Below are the code and all the weights of a small trained network. Each question names an input and a class and asks about switching units off, where a switched-off unit gives its printed mean instead of its output.

import numpy as np


def w(rows, s, z=0):
    codes = np.array(rows[::2]) - 128.0
    scale = np.full(codes.shape[1], s)
    scale[-1] = z or s
    return codes * scale


def norm(h):
    return h / np.sqrt((h * h).mean(-1, keepdims=True) + 1e-5)


def f(y):
    return y / 2 * (1 + np.tanh(0.7978845608 * (y + 0.044715 * y**3)))


def log_softmax(a):
    a = a - a.max(-1, keepdims=True)
    return a - np.log(np.exp(a).sum(-1, keepdims=True))


def net(x, mask):
    res = np.array(x, float).reshape(1, 6) / 4 @ E
    u = 0
    for l in range(3):
        y = f(norm(res) @ A[l][:, :-1].T + A[l][:, -1])
        res = res + np.where(mask[u : u + 16], y, B[l][:, -1]) @ B[l][:, :-1]
        u += 16
    return log_softmax(norm(res)[-1] @ U[:, :-1].T + U[:, -1])


A, B = {}, {}
E = w([
[112,127,116,101,114,146,109],'x0',
[89,144,178,203,22,166,119],'x1',
[230,104,181,90,81,154,83],'x2',
[126,123,114,126,119,136,114],'x3',
[129,111,100,122,98,137,127],'x4',
[130,113,186,135,98,2,36],'x5',
],0.0082)
A[0] = w([
[233,155,163,121,104,130,127,183],'L0N1',
[154,126,122,104,122,151,184,2],'L0N2',
[224,140,173,121,135,254,136,89],'L0N3',
[73,98,91,153,115,134,161,91],'L0N4',
[136,28,179,113,137,111,75,136],'L0N5',
[103,102,168,158,65,108,111,86],'L0N6',
[156,65,161,154,156,140,75,84],'L0N7',
[88,136,109,147,217,110,132,159],'L0N8',
[101,162,118,141,111,162,179,60],'L0N9',
[58,131,172,113,120,80,119,131],'L0N10',
[148,108,166,82,114,117,224,139],'L0N11',
[72,187,151,123,119,131,131,74],'L0N12',
[118,219,153,136,100,158,95,155],'L0N13',
[130,112,111,158,153,72,101,108],'L0N14',
[105,102,124,109,177,55,75,77],'L0N15',
[136,190,156,165,80,192,163,117],'L0N16',
],0.0076,0.0025)
B[0] = w([
[127,114,153,81,98,159,99,219],'L0N1',
[125,167,100,144,108,76,66,133],'L0N2',
[182,175,89,145,87,113,162,253],'L0N3',
[107,171,90,169,122,175,132,154],'L0N4',
[139,91,178,139,161,104,130,188],'L0N5',
[147,178,118,158,140,101,81,172],'L0N6',
[155,132,129,75,78,135,135,147],'L0N7',
[144,97,74,169,89,171,101,195],'L0N8',
[96,101,158,158,146,116,126,158],'L0N9',
[119,168,102,144,134,55,120,161],'L0N10',
[125,136,94,111,147,147,100,152],'L0N11',
[122,140,109,133,127,127,153,131],'L0N12',
[134,117,152,159,133,165,135,162],'L0N13',
[81,128,133,93,117,98,119,154],'L0N14',
[117,94,106,122,89,92,164,189],'L0N15',
[107,48,138,142,121,255,81,204],'L0N16',
],0.0074,0.005)
A[1] = w([
[90,157,75,160,175,149,156,54],'L1N1',
[133,98,110,45,165,156,191,80],'L1N2',
[70,197,173,201,83,141,82,128],'L1N3',
[95,169,40,172,216,208,145,126],'L1N4',
[219,138,87,109,114,195,170,180],'L1N5',
[144,178,118,200,167,136,106,117],'L1N6',
[128,108,8,140,93,102,201,39],'L1N7',
[120,136,152,124,112,215,139,38],'L1N8',
[26,100,65,67,154,82,142,102],'L1N9',
[64,101,173,145,81,122,162,184],'L1N10',
[1,145,74,165,107,30,115,127],'L1N11',
[202,181,59,56,145,108,207,2],'L1N12',
[119,96,163,156,79,111,202,163],'L1N13',
[134,173,155,117,73,206,186,183],'L1N14',
[100,81,96,109,121,163,104,116],'L1N15',
[20,106,67,162,176,154,213,142],'L1N16',
],0.0089,0.0023)
B[1] = w([
[102,118,211,54,116,147,70,178],'L1N1',
[119,214,165,147,39,103,76,169],'L1N2',
[112,169,151,145,6,147,170,194],'L1N3',
[67,80,228,68,97,12,160,255],'L1N4',
[131,184,107,86,116,154,141,249],'L1N5',
[63,186,94,54,76,102,164,143],'L1N6',
[172,142,171,106,162,106,131,195],'L1N7',
[197,100,81,152,193,214,156,181],'L1N8',
[255,120,159,190,224,131,123,195],'L1N9',
[74,169,105,231,164,169,136,158],'L1N10',
[207,207,53,154,195,177,138,229],'L1N11',
[70,195,141,155,24,70,84,187],'L1N12',
[163,144,46,137,155,153,34,143],'L1N13',
[142,77,10,212,217,99,70,219],'L1N14',
[135,121,170,189,176,114,198,151],'L1N15',
[129,46,172,115,64,72,73,243],'L1N16',
],0.0058,0.0067)
A[2] = w([
[101,134,176,157,132,95,93,96],'L2N1',
[164,116,77,148,226,124,107,37],'L2N2',
[100,227,22,118,73,142,136,140],'L2N3',
[89,96,137,152,69,138,128,52],'L2N4',
[130,139,94,169,136,156,69,150],'L2N5',
[179,179,105,49,145,148,136,2],'L2N6',
[141,188,176,83,77,146,77,16],'L2N7',
[118,129,225,102,113,81,103,127],'L2N8',
[154,245,137,185,99,151,162,104],'L2N9',
[129,76,164,25,163,87,122,121],'L2N10',
[155,123,204,150,150,141,129,62],'L2N11',
[102,80,139,163,104,149,135,123],'L2N12',
[191,100,187,104,82,121,47,104],'L2N13',
[118,102,146,105,66,123,65,64],'L2N14',
[109,142,217,156,34,142,156,68],'L2N15',
[171,182,152,225,110,156,178,91],'L2N16',
],0.011,0.0023)
B[2] = w([
[129,133,121,150,113,209,110,170],'L2N1',
[227,112,196,233,181,148,152,174],'L2N2',
[107,178,140,112,88,98,35,219],'L2N3',
[89,133,160,136,230,68,102,162],'L2N4',
[195,148,176,22,207,126,188,177],'L2N5',
[52,215,195,157,91,56,55,170],'L2N6',
[123,140,122,220,187,108,110,204],'L2N7',
[130,108,143,61,140,227,132,241],'L2N8',
[60,184,63,11,53,147,84,211],'L2N9',
[159,169,35,34,41,135,246,227],'L2N10',
[66,125,52,145,114,139,125,141],'L2N11',
[134,109,170,136,205,81,40,166],'L2N12',
[13,86,124,146,141,131,175,254],'L2N13',
[88,151,101,163,249,114,200,187],'L2N14',
[208,3,115,221,220,83,108,205],'L2N15',
[124,122,162,54,93,117,222,200],'L2N16',
],0.0065,0.007)
U = w([
[90,111,116,14,117,88,205,121],'0',
[104,253,104,119,52,94,50,252],'1',
[53,58,160,218,160,139,88,150],'2',
[183,148,101,124,99,245,94,49],'3',
[221,167,110,166,178,56,135,65],'4',
],0.015,0.0024)

Each question gives the input, the list of numbers given to net, and the class t.
The units are the neurons (one row each of A and B). Each row of codes is followed by its name. A weight is (code - 128) times the scale printed after its matrix; where a second scale follows, it is the last column's (A, B and U).
mask holds one flag per neuron, layer by layer. A switched-off neuron (its flag False) gives its mean, the last column of its row in B, instead of its output. The means were averaged over made-up inputs and are rounded, as every weight is.
A unit's drop is (log p(t) with every unit on - log p(t) with that unit switched off) / (log p(t) with every unit on - log p(t) with every unit switched off).
The circuit of an input: a set's keep is (log p(t) with only the set's units on - log p(t) with every unit switched off) / (log p(t) with every unit on - log p(t) with every unit switched off). Starting from the 12 units with the biggest drops (on a tie, the unit counted first), units are removed one at a time, each time the one whose removal leaves the highest keep (on an exact tie, the one counted first), for as long as the keep stays at least 0.8.
circuit, biggest first: the units of the circuit, biggest drop first
k most important neurons: the k neurons with the biggest drops, biggest first
k most important neurons of layer l: the k neurons of layer l with the biggest drops, biggest first
drop when u is switched off: that unit's drop, to one decimal
input [-2,3,0,6,-8,-6], class 2: 3 most important neurons : (L1N4; L1N11; L0N9)
input [2,0,-8,-7,-3,3], class 4: circuit, biggest first : (L1N11)
input [7,0,5,-1,-4,-1], class 1: circuit, biggest first : (L2N6; L1N5)
input [4,-7,-1,6,2,5], class 4: 2 most important neurons of layer 1 : (L1N9; L1N4)
input [-1,0,5,1,-8,-1], class 1: circuit, biggest first : (L2N6; L1N5)
input [-4,0,-8,5,-7,4], class 4: 2 most important neurons : (L1N9; L1N11)
input [-2,7,4,-8,-8,0], class 3: circuit, biggest first : (L1N4; L0N16)
input [-8,7,3,-3,-5,-1], class 3: circuit, biggest first : (L0N16; L1N4)
input [7,0,-6,5,-7,1], class 4: 2 most important neurons of layer 1 : (L1N9; L1N11)
input [7,-8,0,8,8,6], class 4: circuit, biggest first : (L1N9; L2N2)
input [1,-6,3,6,8,0], class 1: 2 most important neurons of layer 1 : (L1N4; L1N16)
input [3,1,5,1,-7,1], class 2: 2 most important neurons of layer 2 : (L2N13; L2N7)
input [1,-4,1,-2,-1,8], class 0: 2 most important neurons : (L1N14; L2N10)
input [-1,-6,1,-5,2,4], class 0: 2 most important neurons of layer 1 : (L1N14; L1N11)
input [1,-5,-5,-7,2,2], class 4: most important neuron : (L1N11)
input [-2,2,3,4,1,1], class 2: 3 most important neurons : (L1N11; L2N13; L2N10)
input [2,-3,3,0,-2,8], class 0: drop when L0N5 is switched off : 0.0
input [-6,-2,8,8,-1,-6], class 1: drop when L0N3 is switched off : 0.1
input [-2,-2,7,-5,-7,8], class 0: drop when L2N10 is switched off : 0.2
input [-3,-1,5,8,0,-7], class 1: most important neuron of layer 0 : (L0N3)
